Below is a small trained network, with its code and all its weights. Each question gives an input and a class and asks what happens when units are switched off, that is, made to give their printed mean instead of their output.

import numpy as np


def w(rows, s, z=0):
    codes = np.array(rows[::2]) - 128.0
    scale = np.full(codes.shape[1], s)
    scale[-1] = z or s
    return codes * scale


def f(y):
    return np.maximum(y, 0)


def log_softmax(a):
    a = a - a.max(-1, keepdims=True)
    return a - np.log(np.exp(a).sum(-1, keepdims=True))


def net(x, mask):
    res = np.array(x, float).reshape(1, 3) / 4 @ E
    y = f(res @ A[0][:, :-1].T + A[0][:, -1])
    res = res + np.where(mask, y, B[0][:, -1]) @ B[0][:, :-1]
    return log_softmax(res[-1] @ U[:, :-1].T + U[:, -1])


A, B = {}, {}
E = w([
[50,157,252],'x0',
[255,184,135],'x1',
[196,62,143],'x2',
],0.0097)
A[0] = w([
[205,105,171,3],'neuron 1',
[34,178,126,173],'neuron 2',
[147,55,136,205],'neuron 3',
[89,145,98,24],'neuron 4',
[139,207,79,135],'neuron 5',
[155,238,79,134],'neuron 6',
[114,43,183,129],'neuron 7',
[58,143,102,206],'neuron 8',
[171,221,200,230],'neuron 9',
[216,152,205,234],'neuron 10',
[179,168,111,177],'neuron 11',
[173,74,138,70],'neuron 12',
[251,171,106,207],'neuron 13',
[205,165,42,170],'neuron 14',
[120,88,154,143],'neuron 15',
[62,145,159,131],'neuron 16',
[166,96,61,239],'neuron 17',
[182,221,196,232],'neuron 18',
[144,81,119,229],'neuron 19',
[99,190,191,180],'neuron 20',
],0.015,0.005)
B[0] = w([
[136,90,90,170],'neuron 1',
[210,69,140,245],'neuron 2',
[93,96,65,191],'neuron 3',
[132,131,126,148],'neuron 4',
[171,212,117,176],'neuron 5',
[119,191,161,192],'neuron 6',
[96,174,113,198],'neuron 7',
[197,3,118,217],'neuron 8',
[112,82,173,231],'neuron 9',
[101,135,152,232],'neuron 10',
[102,166,162,187],'neuron 11',
[148,131,110,166],'neuron 12',
[79,145,126,251],'neuron 13',
[109,144,90,236],'neuron 14',
[81,185,132,165],'neuron 15',
[157,93,114,217],'neuron 16',
[83,128,102,224],'neuron 17',
[97,118,176,232],'neuron 18',
[68,107,95,186],'neuron 19',
[154,104,135,226],'neuron 20',
],0.011,0.012)
U = w([
[62,81,92,145],'0',
[97,247,222,84],'1',
[208,67,155,128],'2',
[175,193,130,13],'3',
[72,116,160,165],'4',
[165,177,103,1],'5',
[131,206,62,216],'6',
[99,222,110,94],'7',
],0.012,0.0076)

Each question gives the input, the list of numbers given to net, and the class t.
The units are the neurons (one row each of A and B). Each row of codes is followed by its name. A weight is (code - 128) times the scale printed after its matrix; where a second scale follows, it is the last column's (A, B and U).
mask holds one flag per neuron, in row order. A switched-off neuron (its flag False) gives its mean, the last column of its row in B, instead of its output. The means were averaged over made-up inputs and are rounded, as every weight is.
A unit's drop is (log p(t) with every unit on - log p(t) with that unit switched off) / (log p(t) with every unit on - log p(t) with every unit switched off).
The circuit of an input: a set's keep is (log p(t) with only the set's units on - log p(t) with every unit switched off) / (log p(t) with every unit on - log p(t) with every unit switched off). Starting from the 12 units with the biggest drops (on a tie, the unit counted first), units are removed one at a time, each time the one whose removal leaves the highest keep (on an exact tie, the one counted first), for as long as the keep stays at least 0.8.
units of the circuit, in order: the units of the circuit, biggest drop first
unit that matters most: the unit with the biggest drop
k most important neurons: the k neurons with the biggest drops, biggest first
drop of u: that unit's drop, to one decimal
input [-5,1,5], class 6: units of the circuit, in order -> neuron 8
input [0,5,3], class 1: units of the circuit, in order -> neuron 8; neuron 11
input [-7,-3,-8], class 6: 2 most important neurons -> neuron 5; neuron 9
input [4,3,-3], class 2: units of the circuit, in order -> neuron 13; neuron 20; neuron 17
input [-6,7,-2], class 7: 2 most important neurons -> neuron 14; neuron 17
input [-7,5,-6], class 1: units of the circuit, in order -> neuron 6; neuron 11
input [-5,-3,-5], class 6: units of the circuit, in order -> neuron 9; neuron 5
input [-1,0,-3], class 6: units of the circuit, in order -> neuron 9; neuron 18
input [6,-8,3], class 2: units of the circuit, in order -> neuron 2; neuron 8
input [-8,7,2], class 7: units of the circuit, in order -> neuron 13; neuron 6
input [-7,5,-5], class 7: 2 most important neurons -> neuron 14; neuron 17
input [-1,7,5], class 1: 2 most important neurons -> neuron 8; neuron 11
input [6,3,2], class 1: 3 most important neurons -> neuron 8; neuron 2; neuron 3
input [0,4,4], class 0: unit that matters most -> neuron 1
input [-4,8,4], class 7: 2 most important neurons -> neuron 14; neuron 1
input [-7,-1,-1], class 7: drop of neuron 2 -> 0.2
input [-5,-3,-4], class 6: drop of neuron 9 -> 0.5
input [1,0,-2], class 2: drop of neuron 18 -> 0.0
input [-3,0,-4], class 6: drop of neuron 18 -> 0.1
input [-7,5,-4], class 7: unit that matters most -> neuron 14
